In the rows, zero is written as 128.
Each row of numbers belongs to one of the objects below and depends on some of the facts about them. Some rows are named. Which object is each other row?

There are 2 kinds of fact about the objects: κ, ε.
baboklol: κ mulumen
bakel: κ plasa; ε 109
betuzum: κ brotrel; ε 856
biple: κ granan; ε 109
biplostes: κ rimel
bitrak: κ suzos; ε 218
boden: κ broza; ε 109
braplizan: κ plasa; ε 218
brarek: κ granan
breflirek: κ kilil; ε 32
brenosar: κ brotrel; ε 32
bretrom: κ pliple; ε 784
briskos: κ lobrol; ε 619
brofe: κ plida
broklil: κ kilil; ε 784
brotrel: κ vapi
broza: κ nulu
brube: κ mulumen; ε 856
bubrak: κ zisa
bugrafin: κ gelam; ε 109
bupa: κ bubrak; ε 218
bupi: κ diti; ε 856
buplagros: κ grepla; ε 784
dako: κ brarek; ε 32
demeklur: κ zisa; ε 109
diti: κ kliresas
dobil: κ lubin; ε 109
drebran: κ lubin; ε 619
dregreplal: κ grepla; ε 836
drevu: κ fibran; ε 784
drodul: κ mulumen; ε 109
dusus: κ gelam; ε 32
fesek: κ bristuzik
fetir: κ brotrel; ε 109
fibran: κ grepla
fistegrem: κ plasta; ε 836
fitru: κ graske; ε 218
flali: κ biplostes; ε 836
flofli: κ rimel; ε 856
fupli: κ plide; ε 32
geflo: κ brofe; ε 836
gelam: κ rimel
gitreflus: κ bristuzik; ε 109
grapus: κ plivuk; ε 619
groza: κ mulumen
gruru: κ lobrol; ε 218
grutrisu: κ gunufu; ε 32
gunufu: κ mulumen
kidel: κ fibran; ε 32
kigin: κ graske; ε 836
kilil: κ grepla
kladrak: κ nabam; ε 218
kluplis: κ pliple; ε 32
legru: κ kilil; ε 109
lobrol: κ gelam
logem: κ plasa
lubin: κ brududrol
medudu: κ diti; ε 836
miluk: κ gunufu; ε 619
mizon: κ biplostes; ε 32
muge: κ brududrol; ε 109
muve: κ nulu; ε 218
nabam: κ rimel
nesus: κ plivuk; ε 218
nitus: κ biplostes; ε 784
nogu: κ pliple; ε 619
nozes: κ rivu; ε 109
nulu: κ plasa
paludron: κ baboklol; ε 32
pego: κ gunufu; ε 218
piflas: κ fibran; ε 218
piplaplon: κ brotrel; ε 836
plafon: κ podir; ε 218
plasta: κ mulumen
plide: κ grepla
plidru: κ baboklol; ε 856
plimos: κ mulumen; ε 32
pliple: κ brotrel
plivel: κ diti; ε 784
plivis: κ grepla; ε 856
plivuk: κ plida
podir: κ granan
potugi: κ tretum; ε 109
ragrom: κ flivi; ε 619
rekal: κ suzos; ε 109
reklodri: κ broza; ε 619
repur: κ brarek; ε 619
riflipok: κ kliresas; ε 32
rivu: κ flivi
ropor: κ flivi; ε 109
sezun: κ fesek; ε 32
sitrur: κ bristuzik; ε 856
skalo: κ tretum; ε 218
skapli: κ granan; ε 784
skaskis: κ tretum; ε 856
skizim: κ baboklol; ε 109
skopir: κ pliple; ε 836
stalun: κ bubrak; ε 32
stegis: κ groza; ε 218
stigokur: κ vapi; ε 619
stire: κ grepla; ε 32
stusku: κ zisa; ε 836
sumas: κ baboklol; ε 836
suzil: κ fibran; ε 109
suzos: κ granan
tabadrir: κ bubrak; ε 619
taror: κ granan; ε 32
tato: κ groza; ε 784
telok: κ graske; ε 109
tinas: κ kliresas; ε 836
togis: κ graske; ε 856
tostik: κ grepla; ε 619
trabrar: κ vebi; ε 856
trame: κ nulu; ε 109
tretum: κ brududrol
truve: κ gelam; ε 218
tubikir: κ brofe; ε 856
tufle: κ zisa; ε 856
vebi: κ rimel
vevor: κ biplostes; ε 218
visi: κ plide; ε 856
zaskim: κ zokunom; ε 856
zisa: κ graske
zistuflel: κ kilil; ε 619
zokunom: κ flivi

Known rows:
ragrom: [126  64 126 133 135 154 127 112 137 109 184  95 119 140  54 103 137 110
 132 132 161 157 127 141  98 148 163 114  95 127 100 112 167 119 127]
nulu: [158 109 131 109 120 110 136 115 166 126 158 178  95 166  58 116 150  90
 117 145 159 109 145 179  85 130 190 124 148 140 163  77 135  93  98]
plasta: [147 100 103 148 132 110  92 119 145  98 132 159  85 164  49  97 156  98
 130 141 136  82 116 178  67 122 169 146 133 130 138  87 155  66 144]
bretrom: [151  76 120 174  92  99  94  84 135  97 153  97 200 123  91 104 152  96
 117  77 163 152 142 133 108 139 126 132 105 132  98 102 138  92 131]
truve: [122 104 121 173 150 122 131 116 172  96 183  99 129 165  42  97 142 107
 136 127 168 159 119 149  85 185 160 157  96 140  94 100 156  99 136]
tretum: [152 102  97 145 125 100 110 113 155  99 149 137  88 169  41 101 155  79
 126 142 148 100 131 171  82 141 156 123 125 143 153  91 153  68 117]
groza: [147  99 104 147 132 111  91 119 143  98 132 160  85 165  49  96 156 100
 130 142 136  81 116 178  67 122 169 146 133 129 138  86 155  65 145]
brube: [141  78 128 146 138 140  99 110 140 114 170 120 117 151  71  81 142 132
 149 124 134 115 109 158  97 129 164 136 114 122  94 104 165 113 132]
plivel: [168  89 103 167 134 146 115  88 158 107 161  89 148 159  80  96 155 102
 127  94 167 153 127 147 115 151 162 130  95 126  96  99 158  98 120]
kluplis: [106  55 145 159  98  76 109  97 119 108 168 109 170 145  78 107 127 117
 132  91 141 135 136 133 102 135 118 123 107 145  95 106 127 121 133]
bupi: [145  79 124 144 132 131 115 106 149 116 183 103 121 152  65  85 140 117
 146 123 145 131 122 153 107 145 153 119 107 134 106 109 161 118 109]
kilil: [149 113  89 146 132  85  78 123 149 111 130 136  99 150   9 123 167  76
 140 131 149  93 116 156  65 169 150  96 130 134 130 103 145 103 135]
stire: [121  76 119 154 147 113 106 107 138 125 162  98 125 169  43 113 141 120
 152 100 145 129 111 135  97 168 148 101 101 133  80 112 140 151 137]
tostik: [126  71 117 132 139 143 105 118 134 117 171  92 126 130  31 115 146 107
 142 125 162 153 117 129  90 166 159  93  97 119  83 122 162 143 140]
betuzum: [131  69 139 150  97  91  97 103 130 108 176 109 164 123  74  94 137 112
 137 110 143 131 133 141 100 137 124 119 116 139 106 111 147 114 117]
miluk: [123  59 130 134 142 166 112 115 128 106 169 115 114 142  63  93 138 129
 136 132 149 139 113 147  91 126 176 136 101 112  86 108 172 112 154]
drebran: [128  62 123 132 134 155 129 110 139 108 185  93 117 144  56  99 137 109
 131 133 161 158 130 141 104 145 164 111  93 126 101 112 169 116 126]

Name these rows:
No name comes twice in this set of rows, the named rows included.
[136  92 115 151  88  57  89 113 134  93 141 146 136 133  50 111 151  75
 117 126 146  99 143 159  70 131 126 127 136 148 151  94 134  67 127] | brotrel
[134  69 159  92 128 165 159 111 152 136 195 136 124 144  74 114 132 120
 121 136 173 168 146 149 110 132 200 112 117 123 112  97 149 143 103] | reklodri
[133  89 118 152  79  48  85 111 129  91 140 147 145 126  52 112 151  74
 116 123 145 100 145 157  71 129 119 127 137 149 151  94 131  64 128] | pliple
[128  97 120 168 146 123 128 113 166 100 179  99 127 164  45  97 143 106
 135 125 165 155 120 150  87 175 161 151  99 137  97 101 155  99 134] | kladrak
[100  92 131 158 152 149 137 123 164  90 197  91 128 142  39 105 127 114
 137 142 174 173 124 138  85 188 165 138  83 140  87 110 172 118 136] | briskos
[171  86  88 171 133 148 114  80 159  96 162  75 141 174  79  82 158  94
 128  98 162 152 129 144 131 147 154 119  85 127 102 103 166  83 121] | skapli
[151  70 129 156 137 137 126 117 140 134 188  91 106 131  65  99 134 119
 140 113 149 134 116 164  80 151 147 142 110 143 110 109 162 125  87] | togis
[146 113 107 188 149 141 121  98 178  92 171  87 155 158  67 100 148 105
 132 101 176 165 124 145 102 185 161 149  87 137  88  97 161  99 130] | nitus
[111  49 142 138  92 107 108 107 115  99 178 102 171 106  66 109 133 104
 122 115 159 158 143 128  94 134 128 116 103 133  99 116 149 112 137] | nogu
[163  86 108 166 134 112 131 134 139 132 159 116  60 128  43 125 145  83
 115 122 155 104 121 190  30 149 147 166 131 159 160  91 152  82  76] | zisa
[166  98  95 168 140 135  92  94 154 114 147  87 154 147  55 110 165  99
 138  86 167 147 117 134 103 171 156 108  98 120  81 108 153 124 134] | buplagros
[101  91 134 174 155 119 137 110 162 103 186  97 125 180  55 102 124 126
 146 115 154 145 119 145  96 182 153 142  89 149  84  99 150 128 132] | mizon
[131  58 107 136 133 158 127 101 139  95 187  77 111 162  56  84 139 100
 133 138 156 157 131 138 121 141 155  99  80 127 105 117 178  99 126] | repur
[161  58 125 171 145 142 148 125 131 146 183  76  88 126  59 117 138 107
 118  98 164 151 112 173  47 154 149 178 110 145 115 102 153 109  80] | bupa

The same objects again, as new rows of numbers:
Known rows:
rivu: [119 116 130 137 132 143 133 151 118 140 133 123 111 121 128 104 122 127
 171 144 143 146 117  89  49 120 112 114 124 123 176 133 167 111 122 111
 151  97 143 118 130 163 136 150 148 121 111]
plasa: [102 124 112 137 131 150 127 129 126 149 127 137 110 131 141  68 128  99
 157 157 137 121 137  92  67 111 114 125 122 130 179 136 161  93 122 139
 129 106 130 114 136 147 143 156 138 120 117]
kidel: [126 167 135 136 152  83  72 129 174 138 126 184 105 100 128 112 125 143
 155  77 144 134 138 133  70 223 124 157 152 125 166 152  75 163 114  87
  86  91  77  90  96 170  96 157 156 137  93]
reklodri: [ 56 163 111 120 138 148 123  68 135 194 119 177 141 134 172   5 140  63
 122 175 124  47 157 136 133  93 117 143 123 129 172 152 137  73 159 164
  65 122  76 107 135  62 146 157 126 109 144]
tubikir: [133 138 135 113 165 120 163 168 108 114 118 122 140 119 146  90  85 129
 173 138 145 125 114 138  86 125 121 117 112 114 157 117 147 117 137 132
 144 109 136 143 137 122 117 118 160 124 151]
kladrak: [145 126 112 107 121 144 126 134 110 137  97 111 145 111 110  80 100 136
 191 148 145 115 135 105 107 159 123 144 162 131  98 139 101 177 155  95
 131 122 154 119 125 152 143  84 126 137 137]
piflas: [143 173 129 134 166  87  91 153 166 105 122 163 110 112 139  95  96 132
 163 100 156 134 133 148  62 214 122 145 124 127 172 131  82 145 114 114
 100 101 106 114 112 151  85 132 183 142 127]
potugi: [153 139 110 157 125 132 201 161  86  83 153 127 134 119 125 119 110 146
 124 158 166 117 116 154  96  98 115 103 108 129 150 123 162 116 149 116
 100 117 141  85  66 141  97 169 127 101 148]
stegis: [140 151 126 171 134  84 126 139  79 156  82 112  94  62 113  99 107 121
 147 121  90 145 104 132 102 163 123 137 135 143 154  97 173 186 119 142
 163 128  98 147 133 109 119 129 142  95 138]
fesek: [119 119 129 138 132 142 133 149 120 137 133 123 114 121 129 101 122 126
 169 143 142 144 117  91  52 123 111 113 125 122 176 133 166 112 124 111
 148  98 140 118 130 162 134 146 147 121 112]
plasta: [130 135 124 186 125 113 126 138  89 156 113 105  81  80 108 101 115 113
 163 141 111 161 103  85  57 129 111 120 117 135 180 110 192 156 122 134
 170 119 123 136 132 140 119 148 146 101 121]
geflo: [128 108 130 126 139 140 143 147 110 111  98 129 151 144 145  88  96 130
 154 151 122 134 117 169  75 172 125 102 118 139 184 138 140 129 137 119
 166 116 154 141 128 110 120 121 158 118 137]
kigin: [114  79 135 141 131 125 148 142  75  88  92 138 157 117 146  82 122 115
 148 145 109 146 113 177  87 169 136  95 146 138 186 140 127 107 126 120
 147  91 150 140 130 116 106  75 162 149 156]
diti: [120 119 130 134 136 141 136 149 118 136 130 124 115 122 133 104 122 131
 168 144 141 140 118  95  56 119 112 111 126 119 172 136 164 114 126 111
 151  98 139 116 124 160 133 150 144 119 111]
legru: [168 184 100 189 138  99 146 153 137  60 177 157 108 112 116 106  93 128
 133 131 194 125 129 153  58 164 112 124  96 126 178 127 102 126 139 121
  54 119 133  78  59 160  40 154 172 133 155]
gitreflus: [153 139 103 170 114 129 188 153  88  88 156 124 126 110 118 109 111 132
 125 154 167 120 121 145  94 106 114 110 111 131 153 122 157 118 147 122
  91 123 142  87  75 145  93 153 135 108 154]
gelam: [139 117 107 132 108 171 118 131 110 138 124 101 130 122  96  81 104 125
 207 171 159 129 131  51  68 123 113 131 146 122 120 144 123 163 160  92
 143 119 178 112 123 177 138  95 126 143 125]

Rows to name:
No name comes twice in this set of rows, the named rows included.
[146 115 102 129 102 179 116 125 107 140 123  93 133 120  89  74 100 124
 218 176 165 122 133  41  71 125 114 135 153 120 106 148 115 178 171  86
 141 124 189 111 124 181 139  84 120 148 129] | lobrol
[159 138 117 141 136 133 211 169  84  80 148 125 141 126 129 134 110 163
 123 157 165 114 112 168  98  95 118  95 107 125 144 123 166 120 155 108
 108 114 142  81  60 139 101 179 122  95 143] | biple
[118 118 156  77 157 118 147 154 118 153  94 152 145 118 151 147 141 194
 145 102 116 121 118 155 114 149 128 125 167 125 127 151 143 157 133  70
 148  86  82  94  89 151 163 192 102  94  77] | dako
[119 140 131 159 121  84 110 117  94 185  88 135  95  58 110 114 137 137
 142  97  85 143 114 119 113 170 124 148 163 140 147 125 158 196 120 109
 142 113  74 120 116 135 136 154 115  94 104] | plimos
[ 93 143  96 106 142 139 127 108 136 165  93 161 124 134 165  26 133  85
 129 155 115  77 160 142 131 131 122 153 137 150 159 136 134  87 120 174
  95 116 100 119 148 110 158 152 126 117 137] | muve
[166 164  95 230 105  91 181 137  46 114 134 102  88  58  92 108  99 113
 115 152 123 138  99 135 102 114 110 117 101 148 162  89 197 173 144 152
 121 145 122 112  81 115  76 153 131  83 167] | skizim
[144 157 125 159 156  91 156 157  79 134 101 107 115  77 127  90  79 112
 164 136 115 136 104 133  96 134 117 127 109 127 161  94 171 161 135 155
 160 127 121 163 141 102 102 115 158 107 165] | brube
[151 107 101 122 108 168 133 124  96 113  88 104 170 141 113  66  78 123
 190 179 140 115 128 133  96 178 131 123 144 139 130 153  96 182 173 100
 159 136 191 136 122 123 122  67 136 143 153] | flali
[131 127 138  99 152 120 145 158 116 130  98 134 137 118 147 108 115 151
 154 125 128 124 122 150 100 149 123 123 142 128 143 128 143 135 127 111
 144 102 116 121 121 133 141 143 141 112 119] | skalo
[144 134 119 190 126 100 132 129  66 136  74 105 112  88 118  86  85 108
 143 148  78 153  98 163  90 185 127 114 116 156 191 106 174 189 135 150
 195 141 131 166 136  79 100 117 156  92 152] | sumas

Now the same objects, written a new way:
Some rows with their names:
grapus: [131 115 157 151 119 137 157 125 155 139 149 143 114 146 130 112 141 121
 139 134 126 119 108 115 159 129 136 153 124]
bupa: [118 106  88 165  90  88 145  40 128  56 177 127 114 147 197 118 176 182
 117 125  57  74  84 119 148 128 171 166 161]
gunufu: [166 161 145 116 102 139  71 130 167 121 115 166 136 120 107 138  81 120
 132 115 148  96 177 101 160 179 122 179 107]
visi: [ 81 136 129 100 121  93 157 165 156 142 122  95 132 133 123 157 132 156
 179 133  93 105  81 134 173 150 145 139 101]
plasta: [160 159 142 120 103 139  72 133 167 121 114 165 135 122 112 138  83 121
 135 121 149  97 175 100 157 178 119 179 108]
plida: [113 129 150 151 106 128  92 148 156 113 114 142 152 144 145 129  97 142
 157 146 152 123 147  87 143 151 118 176 113]
geflo: [134  74 157 129 102 116  89 134 146 153 110  89  87 173 137  92 115 207
 145 163 116 107 109 132 124 148 142 134 130]
logem: [123 131 141 148  93 129  80 173 182 113 127 109 140 135 164 101  93 121
 143 145 131 117 129  79 119 143  73 165 108]
tubikir: [122 120 149 145 113 126 117 133 144 133 131 121 132 156 131 123 120 144
 142 132 129 109  79 136 126 144 138 121 123]
sezun: [137 109 169 134 116 129 155 109 157 136 151 147 109 125 143 111 137 122
 144 143 136 114  88 107 157 141 137 143 120]
lobrol: [121 118 116 160 100 125 145 123 139 172  71  83 155 109 169 191 119 150
 127 123 167 146 157  28 120 201 111 128 145]
legru: [ 91 129 131  86 104  82 159 163 164 136 138  87 112 144 119 142 127 155
 212 136  64 136 122 127 187 149 149 135 128]
kluplis: [159 112 218 115 109 113 181 119  78 135  81 150 130 113 182  99 159  91
 134 230 152  88 132 126 205 100 170  99 109]
ropor: [135 113 152 130  98 116 120 129 154 127 144 108 109 168 130 110 114 139
 172 139 106 141 122 128 136 143 140 116 152]
tufle: [115 124 116 159  97  84 134  96 139  71 153 116 132 144 169 141 149 179
 116 113  80  90  78 159 102 145 158 141 184]
fitru: [124 106 109 152  97 116 139  68 131 103 161 124 111 152 172 108 156 156
 133 139  87  84  87 102 167 126 159 151 118]
dusus: [142 102 142 144 110 128 205  86 141 185 112  97 114  97 165 165 156 132
 118 122 152 135  99  55 137 182 132  99 149]

Which object is each row?
No name comes twice in this set of rows, the named rows included.
[131 116 133 139  86  94 130 105 151  94 158 108 110 162 148 120 133 161
 155 125  76 129 119 142 124 143 151 125 188] | telok
[126 113 127 157  98  79 173  60 148  56 180 149 109 118 189 131 173 173
 114 117  78  94  84 141 126 140 165 172 197] | stalun
[130 107 160 155 121 141 158 123 156 140 154 146 112 157 127 105 142 122
 141 135 129 122 105 118 158 125 137 153 127] | drebran
[129  79 123 144  87  74 107  95 140  92 129  89  86 163 174 112 142 242
 121 144  67  86 111 154 102 149 163 153 191] | stusku
[100 125 138 114 121 110 193 150 165 146 142 122 115 124 121 139 149 134
 168 132  95 114 112 112 201 136 141 166 108] | tostik
[129  94 186 156 128 144 149 100 151 140 166 164 107 164 127  92 135 134
 157 148 157 130  74 119 154 124 155 147 117] | taror
[127 115 121 148  82  77 135  89 146  66 167 108 112 158 164 125 145 175
 143 118  58 122 118 151 111 144 162 138 213] | demeklur
[155 154 147 124 102 137  76 134 164 122 114 160 140 126 116 136  85 126
 138 121 148 103 171  97 156 172 123 178 108] | mulumen
[142 117 174 138 113 128 172 129 125 140 120 141 122 135 146 111 150 109
 133 169 127 106 128 121 180 115 146 133 125] | stigokur
[ 88 131 131 109 117  99 150 159 156 141 125 100 131 138 126 149 131 154
 170 130  98 105  81 133 164 150 143 134 103] | plivis
[110 112 164 169 117 142  86 139 151 117 129 160 149 179 129 114  96 151
 169 148 170 137 133  95 139 136 132 179 112] | granan
[175 139 149 102  95 129 103 115 161 132 145 129  98 146  99 115 102 122
 148 112  98 119 146 140 149 166 143 119 147] | drodul
[142 123 182 126 106 110 141 138  89 135  77 121 144 142 162 115 137 119
 134 198 138  88 115 149 164 115 161  83 117] | betuzum
[136  92  95 154 102 137 182  64 116 197  99  65 119 121 178 163 163 148
 115 124 132 120 101  23 154 179 137  89 117] | gruru
[152 111 205 117 111 117 178 114  97 135  98 148 125 119 171 102 156  98
 137 210 146  96 120 123 195 110 161 108 113] | brenosar

